[ -24 -189  480  -70 -192 -131  214 -217   59 -180 -243 -157  -68  -57
 -165  187 -284 -187  130 -373 -125 -174 -188 -145  268   13 -143 -236
  529  332 -131  490] : Q_353
[  34   83  124 -233  209 -104  202 -195 -351 -121   43  182  286  -13
  107  123 -136  -68  -65 -144   -6  347   83 -241  -13    6   -4   11
  281   73  183    9] : Q_10
[ -92  260   23   39  -39   47  531  114 -156  158  144   42 -207 -120
  -12 -156  414  -11  285  129  177  252   64  -81 -564   40 -168   10
   21  -48  158  198] : Q_61
[-295  -13  -26  167 -277  415  -13 -181 -188 -165 -169 -169  -48 -207
 -333  -30  232 -194  145  103   -6  115  -15 -329   37   68  -69 -165
  134   81  169  413] : Q_789
[ -59    7 -183  513 -398  512 -230   70   53   81 -126 -351 -221 -312
 -335 -129  158 -147  172  205  -90    1   10 -298  -57   34 -128  -70
   -3   21  131  149] : Q_850
[-184 -246  444 -303   42 -223  293 -275 -123 -394 -220  -57    0  266
 -229  269 -181  -98   71 -185  -59  -27 -164 -107  540  -37  -34 -230
  416  247   19  344] : Q_38
[ 118  148  229  210  -64  -64    9 -308  -47  248  137 -298  185 -609
  377  172 -269 -238   -7 -460 -227 -131   30 -364 -505  171 -307 -140
  561  240  116  108] : Q_38
[ 154 -326  146 -175   64   31  -97  106  -99 -332 -177  154  -77  181
 -405  227 -328 -124  -50  -83  -43   21 -129   41  837 -230  228 -102
   82  204  -57  173] : Q_674
[  53 -249  500 -282  -83 -209  138  -73 -115 -199 -228   -9 -107  166
 -252  242 -244 -178   89 -209    6  -35 -184 -120  363  -56   15 -112
  456  252  -86  322] : Q_353
[ 439 -264  186  119 -350  107 -317  368   94   74 -226  -94 -215  -85
 -303  182 -492 -200  101 -167 -155 -231 -195   72  482 -160   22  -19
  266  285 -178  112] : Q_353
[  82 -220  292 -263  -67  -49   45  -15  -79 -237 -209   75  -75  256
 -320  249 -469 -120    9 -166  -51  -38 -112   48  712 -175  151  -51
  267  203 -131  198] : Q_353
[-659   48  198   82 -188  147  359 -472  -97 -243  -95 -261   30 -103
  -68  -54  398 -116  230 -112  -59  -29  -74 -376 -316  205 -248 -322
  354   76  280  487] : Q_38
[-375   20 -145  178 -160  427  -30  -88 -148 -170 -152 -176  -27  -12
 -388  -17  193  -59   90  228   55  115  -14 -339  191  -16   80  -46
    0   37  220  214] : Q_850
[-513   20  252  242  -56  205  202 -523   37 -153   -3 -358  -35 -156
 -103  -88  339 -169  189  -45  -80  -37   32 -358 -297  227 -212 -383
  242   -4  183  465] : Q_61
[-130  187  531  130  -20 -140  271 -590  -15   85  170 -361  313 -548
  430  128 -119 -221   48 -571 -291   15  -19 -381 -576  220 -443 -257
  726  255  138  211] : Q_850
[-147  192  -40 -133  -51   33  530  163 -300   27   48  151 -156   29
  -84  -21  413   27  245  216  218  378   24  -51 -301 -104  -35  154
   38  -19  223  219] : Q_789
[-460  225   93 -461  332 -124  884 -119 -367 -254  -76  250   -8  627
 -122  -36  592  134  239  449  486  622   43 -151 -292  -19  110    3
 -168  -98  243  247] : Q_411
[ -28  197   19  116  -87   39  336   81  -31  273  178 -121 -242 -318
   74  -61  326  -58  293   91   95  171   39  -56 -615  -61 -168   86
  117  -56  173  233] : Q_10
[  18 -202  550  -76 -104  -68  153 -189   12 -217 -207 -171 -184  141
 -232  192 -265 -237  136 -274 -190 -166 -142  -43  456   10 -115 -260
  414  234 -131  358] : Q_10
[ 399 -238  112  -11 -246  108 -244  319  -88  -40 -190   54 -128  -68
 -378  186 -385 -177   12 -226  -30  -52 -168  -42  547 -136   52  -27
  271  287 -121   39] : Q_965
[  57  -22 -354  537 -470  725 -386  328   75   44 -147 -261 -174 -359
 -376 -134   58  -80  140  162  -72   13  -60 -238   77  -42  -68  -14
 -109   77  238   26] : Q_38
[ 453  142 -161  311 -316  337  -30  559  -86  407  122  -80 -481 -465
 -124 -181  227  -84  326  186   45  200  -34 -106 -558  -63 -199  202
  -14   13  186   36] : Q_850
[ 695   63 -288  457 -309  324 -507  395   14  402   87 -111  153 -733
  123   24 -478 -120  -65 -243 -185   12   23 -258 -337   -3 -187   83
  225  221  139 -357] : Q_61
[ 405   -2 -664  234 -226  445 -280  899 -132  149   91  124 -386 -169
 -299  -37  258   75  276  535  116  308  -57   53 -223 -325   96  352
 -388 -122  400 -224] : Q_411
[-468   12   40  -22  -63  187  127 -275 -210 -186  -89 -116  -15  -68
 -320  -24  323 -144  103   43  126  102  -41 -362   80   89   48 -152
  149   12  168  439] : Q_789
[ 345 -253  110   64 -255  111 -227  246  -58  -80 -273  -16 -212  -58
 -352  183 -326 -170   75 -193 -198  -84 -120  -56  528 -156   41  -13
  234  276  -85  204] : Q_850
[ 394 -319  -63  -73 -171  218 -305  450 -151 -237 -365  143 -125  160
 -559  248 -376  -72   -4   98  -66   54 -123  -96  822 -251  217   93
    5  197  -28  -31] : Q_61
[ 372    6 -462   40  -10  286 -266  408 -322    4   15  293  248 -140
 -123  109 -163   46 -159  211   74  385   93 -154   91 -129  167  210
 -162   41  263 -426] : Q_674
[-522   93   69  106 -126  187  126 -434  -91 -109  -86 -350   51 -138
 -145   19  196 -168  110  -24   13   15    0 -337  -36  108  -83 -240
  249   95  143  497] : Q_965
[ 121 -238  349 -156 -104  -83   77   93  -91 -249 -261    4 -103  206
 -322  152 -253 -120   44 -113    2  -11 -174  -74  550  -60   22 -119
  263  256  -12  186] : Q_411
[  13  116 -156  109  -98   72  265  346 -148  157   63  -36 -255 -181
  -86  -51  475    5  339  298  159  325  -67  -62 -618 -121 -110  131
  -38  -56  357  189] : Q_353
[ 255  145   62  356 -117   39  -49  -69  -60  131  127 -147  226 -606
  301   31 -245 -117   18 -390 -261  -50   38 -294 -407  158 -362 -136
  424  213  175  -39] : Q_411
[ -93  -12  -99  343 -356  398 -247    1    6   33  -75 -307 -126 -429
 -217  -75   73 -147  109  -24  -50  -80  -67 -329  -52   55 -122  -89
  160   72  184  216] : Q_353
[-438   88  309  149 -273  181  179 -331  -40  -65 -104 -328  -52 -199
 -114 -127  213 -248  168 -193  -62  -63 -117 -448 -220  215 -205 -275
  395  116  152  504] : Q_160
[ 190  122 -366  258 -177  319   87  546 -134  186  103   19 -304 -257
 -142  -80  290   44  273  380  165  282    7  -76 -396 -154  -60  208
 -187  -70  303  -36] : Q_353
[-205  -43 -157 -585  507  -61  160 -125 -574 -429  -25  447  429  498
 -127  272 -103  127 -229  208  227  610   91 -274  415  -97  409  118
 -111  -16  349 -240] : Q_850
[   0  154  150  -64   37 -108  168 -168 -182  119   49  -51  360 -309
  298  195 -224 -127  -56 -370  -32  103  -47 -324 -260   48  -95  -60
  461  277  161  100] : Q_160
[ 608  113 -454  475 -293  339 -501  389   25  346   62 -125  167 -727
  157   54 -419    9  -21 -186 -234   -6   26 -183 -327  -82 -196  135
  161  246  216 -292] : Q_61
[  61  146 -159  -15    2  169  253  311 -181  134   49  165 -320  -47
 -107 -105  365   13  254  305  175  301   33  -51 -299 -119   56  165
 -170  -19  172  256] : Q_674
[ 708 -214 -132  445 -601  325 -645  610  212  243 -283 -244 -254 -511
 -275  122 -519 -158  104 -184 -311 -304 -243  -64  421 -182 -129   99
  250  407 -121   86] : Q_160
[ 222 -301  248 -143 -131   -1  -59  161  -88 -278 -202   54   -5  121
 -392  173 -329 -136    9 -158  -38  -19 -223  -39  714  -51   32 -167
  294  345  -85  186] : Q_674
[ -40 -209  515 -116 -184 -208  165 -226   56 -200 -134 -231  -39  -59
 -145  210 -253 -222  111 -419 -134 -316 -271 -108  248   66 -219 -318
  624  388 -137  407] : Q_61
[-519   81  359  311 -248  113  292 -547  135  -47   -2 -502  -47 -476
   55 -100  322 -262  244 -315 -153 -191 -106 -395 -479  251 -387 -381
  517  159  162  675] : Q_10
[ 149  126  117  126    5  -60   38 -189  -77  157   83 -132  295 -507
  331   92 -207 -141  -26 -391 -130   -1  -15 -353 -459  154 -201 -148
  457  307  146  180] : Q_674
[-230  201  419 -216  155 -265  443 -563 -248  -24  121   -9  452 -152
  408  113 -168 -138  -88 -467  -43  123   41 -309 -309  230 -206 -210
  580  211   68  211] : Q_160
[-340   44   25  206 -164  261   70 -304   36  -99  -57 -295    5 -150
 -161 -128  207 -195  156  -49   15  -52  -75 -340  -80  159 -103 -306
  235  108  149  472] : Q_411
[ -60 -302  330 -435  159 -236  184  -97 -209 -408 -226  212   13  454
 -355  209 -158 -118  -30  -93   85   20 -136  -63  634  -43  238 -196
  216  192  -84  314] : Q_674
[-100 -166  615  -78 -112 -288  251 -246   32 -186 -151 -174 -172   -4
 -169  173 -226 -210  128 -436 -191 -245 -181  -95  325   -3 -153 -257
  580  274  -97  498] : Q_160
[  31  -76 -170  425 -385  532 -262  214  -30    5 -202 -302 -288 -322
 -393  -87  143 -185  196  274  -47   46  -91 -361  -47  -30 -108  -35
  -44    0  253  158] : Q_411
[-561   57  276   30  -81   95  319 -526  -90 -248  -49 -231  -31  -81
 -132  -98  339 -171  134  -78   -1    9    8 -384 -181  213 -126 -323
  292    9  193  504] : Q_789
[-526   91  289  245 -391  143  226 -438  -48  -57  -63 -397 -106 -358
  -85  -67  325 -218  251 -219 -181 -171  -54 -404 -365  235 -342 -258
  510  132  153  542] : Q_850
[ 510 -283  -66  240 -380  118 -337  484   97  -20 -272  -59 -233 -185
 -277  120 -367  -70  155 -133 -229 -185 -153   21  359 -196  -45  -41
  187  249    7   72] : Q_353
[  67   60  -79  -41  141   20   35 -123 -209  -65   26   72  366 -172
  153  154 -156  -21  -63 -118  -69  253   45 -311 -188   20   -1  -73
  216  154  286  -32] : Q_674
[ -50 -201  681 -294  -77 -244  297 -289  -97 -241 -206  -77  -42  109
 -181  215 -256 -221   79 -358 -106  -49 -191 -128  368   43 -137 -272
  543  262 -109  375] : Q_160
[ 356  134 -318  163 -222  269  -17  651 -187  382   69  107 -339 -309
 -133 -121  260   -5  249  248  148  175  -31  -96 -531 -106   20  292
  -93  -12  239   66] : Q_674
[ 155 -366   80 -227   52   59 -129  179 -155 -363 -229  128 -154  347
 -527  253 -189 -122   26  153   64  111 -120    1  783 -206  272  -97
   -7  116  -20  109] : Q_789
[ 177 -279  273   58 -225 -122 -156   63   58  -86 -169 -166 -171 -177
 -234  187 -292 -200  127 -315 -170 -296 -252  -37  303  -83  -95 -162
  456  298  -71  342] : Q_353
[ -85 -219  467 -440   89 -341  244 -211 -157 -244 -204  121   53  318
 -210  243 -249 -193   21 -270   40  -80 -176  -23  567  -47  143 -200
  450  298 -208  506] : Q_160
[-113   57 -160 -450  458  -63  238  -61 -522 -383  -30  461  441  371
 -108  186  -25   76 -151  148  289  572   70 -236  255  -83  309   29
  -81   54  288 -124] : Q_411
[-687  -46   10 -214   61  132  267 -274 -338 -486 -192    1  104  291
 -329   59  428  -13   49  322  172  296  -37 -415  215   -4  140  -91
   12  -60  340  313] : Q_160
[-265  270  417 -119   28 -148  767 -196 -157  104  178   19 -152  -54
  135 -111  481  -81  352  -63  122  239   37 -112 -663  121 -271  -85
  333   33   93  450] : Q_61
[-443  115  225  178 -262  224  104 -448   18  -53  -51 -414    2 -317
  -66  -86  153 -227  183 -180 -102  -79  -54 -406 -274  229 -233 -343
  394  146  158  521] : Q_965
[-434   80  297 -627  515 -283  597 -560 -477 -399   39  344  556  372
  123  220   -1  -33 -138  -85  196  485   11 -298   62   79  148 -157
  290  105  228  160] : Q_160
[-293  179  656   74   40 -301  404 -722   33   -5  184 -346  301 -494
  518   84   -1 -240   18 -678 -267  -31    5 -373 -612  332 -481 -332
  693  156   73  318] : Q_353
[-633    6  313   34 -116  173  271 -546 -110 -276 -118 -335  -70  -58
 -184   16  374 -228  212   -1  -29   60  -56 -460 -221  144 -162 -294
  337   20  266  514] : Q_10
[ -96  125 -236 -116   94  180  363  275 -268  -37   35  193 -305  187
 -273  -40  415   77  292  511  247  497   31  -73 -187 -161   97  196
 -286 -196  295  100] : Q_353
[ -65 -217  690 -182  -38 -283  248 -334   29 -260 -174 -128  -65   11
 -122  182 -231 -207  111 -478 -190 -211 -203  -95  320   50 -183 -309
  599  355 -156  539] : Q_61
[ -74 -170  715 -311   69 -329  280 -388  -88 -201  -89  -13  -82   69
 -151  150 -251 -231    1 -539 -100 -151 -113  -81  410   49  -22 -248
  561  224 -176  498] : Q_674
[  86 -357  286 -266  -22  -90   51  109 -178 -340 -266   92  -43  257
 -398  290 -206 -100   37  -15    5   63 -185  -54  620 -150   98  -71
  236  199   16  128] : Q_38
[-681   39  316 -159  -12  139  348 -504 -286 -305 -120 -104  -19  207
 -311   -5  405 -172  107   88  165  221   13 -388  114  106   23 -173
  263   10  141  514] : Q_965
[-202  232  192 -209   70  -82  588   14 -233  137  132   48 -216   79
  -25  -77  426  -18  297  137  257  322   12  -98 -589  -17  -44  103
  159  -21  213  385] : Q_61
[ 604 -280  -28  220 -447  200 -499  497   86   83 -237  -94 -273 -344
 -336  167 -477 -172  105 -216 -219 -259 -201   32  528 -253  -35   62
  276  324 -130   76] : Q_10
